Below is a small trained network, with its code and all its weights. Each question gives an input and a target symbol and asks what happens when units are switched off, that is, made to give their printed mean instead of their output.

import numpy as np


def w(rows, s, z=0):
    codes = np.array(rows[::2]) - 128.0
    scale = np.full(codes.shape[1], s)
    scale[-1] = z or s
    return codes * scale


def f(y):
    return y / 2 * (1 + np.tanh(0.7978845608 * (y + 0.044715 * y**3)))


def softmax(a):
    e = np.exp(a - a.max(-1, keepdims=True))
    return e / e.sum(-1, keepdims=True)


def log_softmax(a):
    a = a - a.max(-1, keepdims=True)
    return a - np.log(np.exp(a).sum(-1, keepdims=True))


def net(x, mask):
    ids = ['ΞΦαηλπ'.index(c) for c in x.split()]
    T = len(ids)
    res = E[ids] + P[:T]
    u = 0
    for l in range(3):
        q, k, v = (res @ M[l].T for M in (Q, K, V))
        z = softmax(np.where(np.tri(T) > 0, q @ k.T / 3**0.5, -1e9)) @ v
        res = res + np.where(mask[u], z, O[l][:, -1]) @ O[l][:, :-1]
        u += 1
        y = f(res @ A[l][:, :-1].T + A[l][:, -1])
        res = res + np.where(mask[u : u + 4], y, B[l][:, -1]) @ B[l][:, :-1]
        u += 4
    return log_softmax(res[-1] @ U[:, :-1].T + U[:, -1])


Q, K, V, O, A, B = {}, {}, {}, {}, {}, {}
E = w([
[196,119,171,127],'Ξ',
[85,204,165,50],'Φ',
[65,125,245,112],'α',
[139,195,189,128],'η',
[87,43,209,116],'λ',
[190,230,119,79],'π',
],0.012)
P = w([
[75,180,117,176],'0',
[197,85,168,91],'1',
[192,72,141,76],'2',
[187,63,117,68],'3',
[187,50,93,62],'4',
[169,37,89,70],'5',
[161,36,76,58],'6',
[162,34,64,70],'7',
[155,15,60,73],'8',
[161,21,52,76],'9',
[160,16,45,81],'10',
[149,10,48,83],'11',
[140,10,49,89],'12',
[139,2,44,86],'13',
],0.0059)
Q[0] = w([
[92,37,253,120],'L0H1',
[183,67,73,123],'L0H1',
[23,128,74,101],'L0H1',
],0.02)
K[0] = w([
[72,65,150,166],'L0H1',
[197,62,59,161],'L0H1',
[81,146,179,3],'L0H1',
],0.02)
V[0] = w([
[139,2,92,170],'L0H1',
[131,95,88,95],'L0H1',
[123,138,151,150],'L0H1',
],0.0073)
O[0] = w([
[108,254,239,29,251],'L0H1',
[73,131,205,117,163],'L0H1',
[154,144,90,120,117],'L0H1',
],0.0061,0.0024)
A[0] = w([
[120,14,138,87,164],'L0N1',
[70,167,142,165,1],'L0N2',
[142,183,88,45,25],'L0N3',
[143,6,98,156,122],'L0N4',
],0.014,0.0023)
B[0] = w([
[139,194,83,116,254],'L0N1',
[211,74,40,159,113],'L0N2',
[99,72,254,121,140],'L0N3',
[195,114,68,92,140],'L0N4',
],0.0096,0.0075)
Q[1] = w([
[229,113,114,124],'L1H1',
[48,69,33,197],'L1H1',
[186,2,180,105],'L1H1',
],0.0083)
K[1] = w([
[192,97,122,114],'L1H1',
[135,37,94,27],'L1H1',
[166,9,145,160],'L1H1',
],0.012)
V[1] = w([
[150,59,98,220],'L1H1',
[196,169,151,150],'L1H1',
[120,253,76,163],'L1H1',
],0.012)
O[1] = w([
[32,151,214,126,3],'L1H1',
[113,154,121,19,202],'L1H1',
[103,2,183,67,117],'L1H1',
],0.0091,0.0054)
A[1] = w([
[196,40,153,158,103],'L1N1',
[175,100,1,79,86],'L1N2',
[146,129,150,114,5],'L1N3',
[249,75,201,235,45],'L1N4',
],0.013,0.0034)
B[1] = w([
[1,211,83,96,130],'L1N1',
[207,137,177,191,250],'L1N2',
[126,131,102,193,127],'L1N3',
[9,93,204,39,125],'L1N4',
],0.0094,0.011)
Q[2] = w([
[1,151,53,246],'L2H1',
[116,133,114,164],'L2H1',
[28,130,81,219],'L2H1',
],0.031)
K[2] = w([
[254,148,178,75],'L2H1',
[123,157,112,129],'L2H1',
[175,155,153,100],'L2H1',
],0.044)
V[2] = w([
[144,212,132,126],'L2H1',
[112,155,164,255],'L2H1',
[164,171,223,112],'L2H1',
],0.016)
O[2] = w([
[157,190,82,95,5],'L2H1',
[127,252,225,184,112],'L2H1',
[103,215,32,57,157],'L2H1',
],0.013,0.0026)
A[2] = w([
[51,209,1,105,3],'L2N1',
[37,152,93,86,64],'L2N2',
[63,120,220,23,145],'L2N3',
[140,172,23,51,105],'L2N4',
],0.0084,0.0066)
B[2] = w([
[150,134,151,65,147],'L2N1',
[8,84,112,242,127],'L2N2',
[85,105,110,152,165],'L2N3',
[85,116,110,227,254],'L2N4',
],0.017,0.008)
U = w([
[85,134,94,180,99],'Ξ',
[103,82,201,177,22],'Φ',
[73,185,183,139,77],'α',
[1,126,176,72,254],'η',
[181,140,121,119,208],'λ',
[114,74,122,72,92],'π',
],0.0047,0.0073)

Each question gives the input, a string of symbols that net reads in full, and the target symbol t.
The units are the heads (3 rows each of Q, K, V and O) and the neurons (one row each of A and B). Each row of codes is followed by its name. A weight is (code - 128) times the scale printed after its matrix; where a second scale follows, it is the last column's (O, A, B and U).
mask holds one flag per unit, layer by layer, with each layer's heads first. A switched-off unit (its flag False) gives its mean, the last column of its rows in O or B, instead of its output. The means were averaged over made-up inputs and are rounded, as every weight is.
A unit's drop is (log p(t) with every unit on - log p(t) with that unit switched off) / (log p(t) with every unit on - log p(t) with every unit switched off).
The circuit of an input: a set's keep is (log p(t) with only the set's units on - log p(t) with every unit switched off) / (log p(t) with every unit on - log p(t) with every unit switched off). Starting from the 12 units with the biggest drops (on a tie, the unit counted first), units are removed one at a time, each time the one whose removal leaves the highest keep (on an exact tie, the one counted first), for as long as the keep stays at least 0.8.
units of the circuit, in order: the units of the circuit, biggest drop first
k most important neurons: the k neurons with the biggest drops, biggest first
k most important neurons of layer l: the k neurons of layer l with the biggest drops, biggest first
input Ξ Ξ λ Φ Ξ Ξ Φ η Ξ Ξ λ Ξ π, target η: units of the circuit, in order : L0N3; L1N2
input π π Ξ π, target π: units of the circuit, in order : L1H1
input Φ λ Ξ Ξ π λ Ξ Φ, target Φ: 3 most important neurons : L1N2; L0N1; L0N3
input η λ Φ Ξ Ξ λ α Φ π, target η: 3 most important neurons : L0N3; L0N1; L1N2
input Φ Ξ Ξ Ξ Ξ Ξ Ξ λ Φ λ λ λ Ξ η, target Φ: units of the circuit, in order : L0H1; L1H1; L2H1; L1N2
input η η Ξ, target η: units of the circuit, in order : L0H1; L1H1; L1N2
input α λ Φ Ξ α π λ α λ Ξ λ, target α: units of the circuit, in order : L0H1; L2H1
input Ξ η η Ξ Ξ λ λ Ξ α, target Ξ: units of the circuit, in order : L2H1; L2N4
input π λ Ξ Φ Ξ Ξ Ξ Ξ Ξ α α, target π: 2 most important neurons : L1N2; L0N1
input π λ λ Ξ α Ξ Ξ Ξ Ξ λ Φ, target π: 4 most important neurons : L1N2; L0N1; L0N3; L2N4
input α Ξ Ξ π λ π, target α: 3 most important neurons : L0N1; L0N2; L0N3
input Φ Φ Ξ λ λ α Ξ λ λ Ξ Ξ λ, target Φ: units of the circuit, in order : L1H1; L0H1; L2H1; L1N2
input π π Ξ Ξ, target π: units of the circuit, in order : L1H1; L2H1
input Φ Ξ λ Ξ Ξ Ξ Ξ λ Ξ λ Ξ Ξ Φ Ξ, target Φ: units of the circuit, in order : L0H1; L1H1; L2H1; L1N2
input Ξ λ Ξ Φ, target Ξ: 2 most important neurons : L2N4; L1N2
input π α Φ Ξ Ξ Ξ λ, target π: 3 most important neurons : L1N2; L0N1; L2N4
input Ξ Ξ λ, target Ξ: 4 most important neurons : L2N4; L1N2; L2N2; L0N3
input Φ α α, target Φ: units of the circuit, in order : L0H1; L1H1; L2H1
input π Φ Ξ Ξ Φ, target π: 2 most important neurons : L1N2; L2N4
input λ Ξ α η Ξ Φ α Ξ λ Ξ λ λ λ, target λ: 2 most important neurons of layer 0 : L0N1; L0N3
input Ξ Ξ π Φ, target Ξ: 3 most important neurons : L2N4; L2N2; L1N2
input α Ξ Ξ Ξ Φ Φ Φ, target α: 2 most important neurons : L0N1; L0N2
input η π Ξ Ξ λ π Ξ, target η: 2 most important neurons of layer 0 : L0N1; L0N2
input η π λ, target η: 2 most important neurons of layer 2 : L2N3; L2N4
input Φ π Ξ π λ η λ η Φ λ λ π, target Φ: 3 most important neurons : L1N2; L0N1; L0N3
input α Ξ Ξ α λ Ξ λ Ξ Ξ α, target α: most important neuron of layer 0 : L0N1
